arr =
[[128 131 126 128 128 128 113]
 [128 111 128 128 129 128 127]
 [130 131 129 127 128 128 143]
 [128 129 128 128 128 128 138]
 [127 147 129 128 128 128 127]
 [150 123 128 126 129 128 131]
 [127 147 129 128 127 128 127]
 [128 117 128 128 129 127 128]
 [128 130 127 128 128 128 111]
 [127 129 128 128 128 127 138]
 [128 127 128 128 129 127 115]
 [129 128 128 128 129 128 114]
 [129 126 128 128 129 128 114]
 [128 130 127 128 128 128 112]]
arr[0, 0]: 128
arr[11, 0]: 129
arr[10]: [128, 127, 128, 128, 129, 127, 115]
arr[9, 5]: 127
arr[3, 6]: 138
arr[3, 4]: 128
arr[1, 3]: 128
arr[13]: [128, 130, 127, 128, 128, 128, 112]
arr[2, 5]: 128
arr[5, 5]: 128
arr[13, 3]: 128
arr[7, 6]: 128
arr[13, 2]: 127
arr[6, 1]: 147
arr[:, 5]: [128, 128, 128, 128, 128, 128, 128, 127, 128, 127, 127, 128, 128, 128]
arr[6, 0]: 127
arr[6, 3]: 128
arr[3, 0]: 128
arr[7, 3]: 128
arr[4, 6]: 127
arr[6, 5]: 128
arr[3]: [128, 129, 128, 128, 128, 128, 138]
arr[1, 1]: 111
arr[:, 1]: [131, 111, 131, 129, 147, 123, 147, 117, 130, 129, 127, 128, 126, 130]
arr[0, 2]: 126
arr[5, 3]: 126
arr[12]: [129, 126, 128, 128, 129, 128, 114]
arr[:, 4]: [128, 129, 128, 128, 128, 129, 127, 129, 128, 128, 129, 129, 129, 128]
arr[6, 2]: 129
arr[2, 3]: 127
arr[10, 4]: 129

B =
array([[110, 109, 126, 135],
       [122, 103, 148, 143],
       [102, 115, 153, 145],
       [114, 114, 128, 130],
       [125, 113, 134, 133],
       [130, 116, 128, 142],
       [104, 114, 133, 152],
       [113, 114, 139, 134],
       [117, 110, 142, 138],
       [124, 113, 140, 143],
       [111, 112, 142, 138]])
Rows and columns are counted from 0.
(0, 0) -> 110
(9, 2) -> 140
(10, 1) -> 112
(2, 1) -> 115
(3, 1) -> 114
(6, 0) -> 104
(8, 2) -> 142
(10, 3) -> 138
(7, 3) -> 134
(9, 1) -> 113
(10, 2) -> 142
(9, 3) -> 143
(2, 3) -> 145
(0, 1) -> 109
(2, 2) -> 153
(5, 2) -> 128
(1, 1) -> 103
(5, 0) -> 130
(7, 2) -> 139

a =
[[128 105 112 112 122 137 110 130 122 117 131 137 146]
 [118 139 137 126 111 118 136 134 128 134 126 128 128]
 [132 141 137 124 130 134 133 120 126 138 126 125 122]
 [148 147 128 130 121 129 139 129 129 130 129 127 125]
 [136 111 133 130 126 134 123 133 128 125 131 138 120]
 [129 117 138 130 128 129 128 132 127 124 125 133 122]
 [128 142 124 123 139 110 134 137 146 130 138 133 133]
 [146 146 128 134 154 128 138 124 137 132 141 132 123]
 [119 139 113 126 122 126 131 127 122 127 134 116 150]
 [124 132 132 128 122 123 127 129 124 141 141 118 126]]
Indices start at 0.
(0, 0) -> 128
(2, 10) -> 126
(4, 4) -> 126
(5, 5) -> 129
(9, 12) -> 126
(1, 5) -> 118
(5, 6) -> 128
(3, 2) -> 128
(7, 12) -> 123
(1, 8) -> 128
(8, 5) -> 126
(8, 9) -> 127
(8, 7) -> 127
(6, 11) -> 133
(6, 4) -> 139
(9, 6) -> 127
(4, 1) -> 111
(8, 1) -> 139
(0, 10) -> 131
(1, 10) -> 126
(0, 1) -> 105
(4, 11) -> 138
(3, 6) -> 139
(9, 2) -> 132
(9, 11) -> 118
(4, 12) -> 120
(0, 11) -> 137
(6, 5) -> 110
(9, 3) -> 128
(3, 1) -> 147
(1, 1) -> 139
(9, 7) -> 129
(8, 11) -> 116
(5, 0) -> 129
(8, 8) -> 122
(9, 8) -> 124
(0, 7) -> 130

A = ((136, 139, 107, 131), (123, 123, 117, 118), (108, 139, 111, 129), (112, 129, 116, 120), (108, 121, 122, 112), (130, 104, 127, 106), (108, 126, 119, 117), (105, 115, 125, 110), (103, 120, 123, 112), (132, 123, 117, 121), (108, 121, 122, 112), (120, 126, 115, 123))
Rows and columns are counted from 0.
(0, 0)	136
(9, 3)	121
(10, 2)	122
(10, 0)	108
(6, 3)	117
(1, 0)	123
(1, 1)	123
(7, 2)	125
(6, 1)	126
(5, 1)	104
(11, 1)	126
(6, 2)	119
(11, 3)	123
(3, 2)	116
(10, 1)	121
(2, 2)	111
(9, 0)	132
(0, 3)	131
(2, 3)	129
(2, 1)	139

x =
[[145 117 121 121 131 114 120 141 116]
 [126 106 147 123 127 139 105 137 150]
 [129 116 150 103 122 136 124 112 131]
 [136 140 107 151 129 114 129 146 112]]
Indices start at 0.
(0, 0) -> 145
(1, 6) -> 105
(2, 6) -> 124
(1, 0) -> 126
(3, 8) -> 112
(0, 7) -> 141
(2, 7) -> 112
(1, 3) -> 123
(1, 1) -> 106
(1, 8) -> 150
(3, 7) -> 146
(3, 6) -> 129

data =
[[141 127 116 126 137 107 109 114]
 [136 126 125 126 133 115 114 123]]
Indices start at 0.
(0, 0): 141
(1, 7): 123
(1, 2): 125
(1, 4): 133

grid = (104, 157, 139, 111)
grid[0]	104
grid[1]	157
grid[2]	139
